Below is a small trained network, with its code and all its weights. Each question gives an input and a class and asks what happens when units are switched off, that is, made to give their printed mean instead of their output.

import numpy as np


def w(rows, s, z=0):
    codes = np.array(rows[::2]) - 128.0
    scale = np.full(codes.shape[1], s)
    scale[-1] = z or s
    return codes * scale


def f(y):
    return np.maximum(y, 0)


def log_softmax(a):
    a = a - a.max(-1, keepdims=True)
    return a - np.log(np.exp(a).sum(-1, keepdims=True))


def net(x, mask):
    res = np.array(x, float).reshape(1, 5) / 4 @ E
    y = f(res @ A[0][:, :-1].T + A[0][:, -1])
    res = res + np.where(mask, y, B[0][:, -1]) @ B[0][:, :-1]
    return log_softmax(res[-1] @ U[:, :-1].T + U[:, -1])


A, B = {}, {}
E = w([
[152,97,148,85,247,255,123],'x0',
[197,102,208,199,76,211,133],'x1',
[135,120,30,64,91,193,129],'x2',
[225,28,161,63,113,138,22],'x3',
[83,102,115,187,105,202,59],'x4',
],0.0093)
A[0] = w([
[245,29,183,79,98,168,97,129],'N1',
[104,81,171,148,163,228,100,208],'N2',
[118,81,152,147,108,151,73,126],'N3',
[86,161,96,142,145,119,134,49],'N4',
[74,179,136,104,162,53,190,90],'N5',
[152,187,121,121,156,145,151,79],'N6',
[148,74,181,169,117,102,107,46],'N7',
[123,86,149,171,171,191,111,151],'N8',
[116,158,89,87,77,56,157,2],'N9',
[109,155,150,192,31,68,148,161],'N10',
[86,125,79,94,119,87,96,35],'N11',
[207,104,157,116,130,181,108,124],'N12',
[192,88,147,120,151,143,101,130],'N13',
[96,134,81,106,137,184,102,124],'N14',
[126,122,159,213,60,111,53,221],'N15',
[185,137,150,134,121,149,178,185],'N16',
[217,139,222,158,122,47,158,177],'N17',
[126,110,119,91,143,66,95,182],'N18',
[123,143,120,179,94,105,150,112],'N19',
[133,126,185,153,163,238,93,201],'N20',
[199,53,167,104,121,137,98,169],'N21',
[87,161,130,124,151,105,81,170],'N22',
[139,102,106,107,135,90,75,174],'N23',
[85,176,138,145,166,50,180,52],'N24',
[145,86,128,87,177,186,116,141],'N25',
[221,13,145,132,103,164,84,207],'N26',
[105,115,105,74,130,49,30,182],'N27',
[175,176,128,30,160,111,196,32],'N28',
],0.012,0.0032)
B[0] = w([
[254,149,127,42,81,139,169,249],'N1',
[96,56,85,120,149,184,187,213],'N2',
[164,104,152,161,136,90,158,178],'N3',
[168,133,110,97,109,149,122,160],'N4',
[196,135,128,169,141,115,166,206],'N5',
[118,137,168,115,138,108,116,150],'N6',
[102,114,171,124,94,105,134,170],'N7',
[106,72,91,128,156,156,160,186],'N8',
[116,102,97,176,121,163,140,192],'N9',
[127,172,98,223,158,122,71,216],'N10',
[157,99,122,135,94,148,133,172],'N11',
[136,142,106,77,117,140,144,194],'N12',
[128,82,105,94,95,136,127,186],'N13',
[132,160,177,101,101,95,97,177],'N14',
[124,137,192,232,110,51,118,205],'N15',
[75,110,137,110,115,119,102,160],'N16',
[94,162,203,105,131,79,89,213],'N17',
[115,90,135,114,82,142,143,181],'N18',
[120,159,92,169,144,129,96,166],'N19',
[81,77,100,105,148,182,165,213],'N20',
[181,100,135,57,98,124,176,213],'N21',
[158,120,130,112,120,135,141,159],'N22',
[129,131,150,61,83,132,117,177],'N23',
[203,148,118,182,174,156,161,197],'N24',
[132,174,75,109,148,170,156,199],'N25',
[242,141,154,100,106,100,193,243],'N26',
[117,50,133,80,52,143,124,207],'N27',
[113,94,182,151,109,100,142,189],'N28',
],0.012,0.017)
U = w([
[172,85,88,36,67,138,167,183],'0',
[119,110,240,102,98,33,131,253],'1',
[180,255,106,169,187,94,129,110],'2',
[121,79,70,190,178,140,195,103],'3',
[35,112,63,36,196,167,139,11],'4',
[54,159,115,180,66,88,18,79],'5',
],0.0094,0.0027)

Each question gives the input, the list of numbers given to net, and the class t.
The units are the neurons (one row each of A and B). Each row of codes is followed by its name. A weight is (code - 128) times the scale printed after its matrix; where a second scale follows, it is the last column's (A, B and U).
mask holds one flag per neuron, in row order. A switched-off neuron (its flag False) gives its mean, the last column of its row in B, instead of its output. The means were averaged over made-up inputs and are rounded, as every weight is.
A unit's drop is (log p(t) with every unit on - log p(t) with that unit switched off) / (log p(t) with every unit on - log p(t) with every unit switched off).
The circuit of an input: a set's keep is (log p(t) with only the set's units on - log p(t) with every unit switched off) / (log p(t) with every unit on - log p(t) with every unit switched off). Starting from the 12 units with the biggest drops (on a tie, the unit counted first), units are removed one at a time, each time the one whose removal leaves the highest keep (on an exact tie, the one counted first), for as long as the keep stays at least 0.8.
units of the circuit, in order: the units of the circuit, biggest drop first
most important unit: the unit with the biggest drop
top k neurons: the k neurons with the biggest drops, biggest first
drop when u is switched off: that unit's drop, to one decimal
input [0,-2,-4,4,-6], class 1: most important unit	N17
input [5,-6,-3,0,-8], class 1: units of the circuit, in order	(N28 N1)
input [-8,7,1,1,2], class 5: units of the circuit, in order	(N10 N15)
input [-2,-8,1,-7,-5], class 3: units of the circuit, in order	(N9 N1)
input [-8,-7,-5,2,-1], class 5: units of the circuit, in order	(N10 N26)
input [-3,-5,0,-3,3], class 3: units of the circuit, in order	(N1 N26)
input [-5,-5,2,-6,-4], class 3: units of the circuit, in order	(N9 N1)
input [3,-6,8,-4,8], class 4: units of the circuit, in order	(N1 N26)
input [2,2,-2,-5,-8], class 2: top 2 neurons	(N24 N27)
input [2,-8,-3,-7,1], class 2: top 2 neurons	(N2 N20)
input [0,-5,-3,3,-4], class 1: top 2 neurons	(N1 N2)
input [1,-2,-8,-7,8], class 3: top 3 neurons	(N1 N17 N26)
input [0,1,3,-3,-7], class 1: drop when N28 is switched off	0.4
input [-8,2,1,7,6], class 1: units of the circuit, in order	(N15)
input [-5,7,3,-2,2], class 5: drop when N5 is switched off	0.0
input [-4,6,-6,5,4], class 1: drop when N15 is switched off	0.7
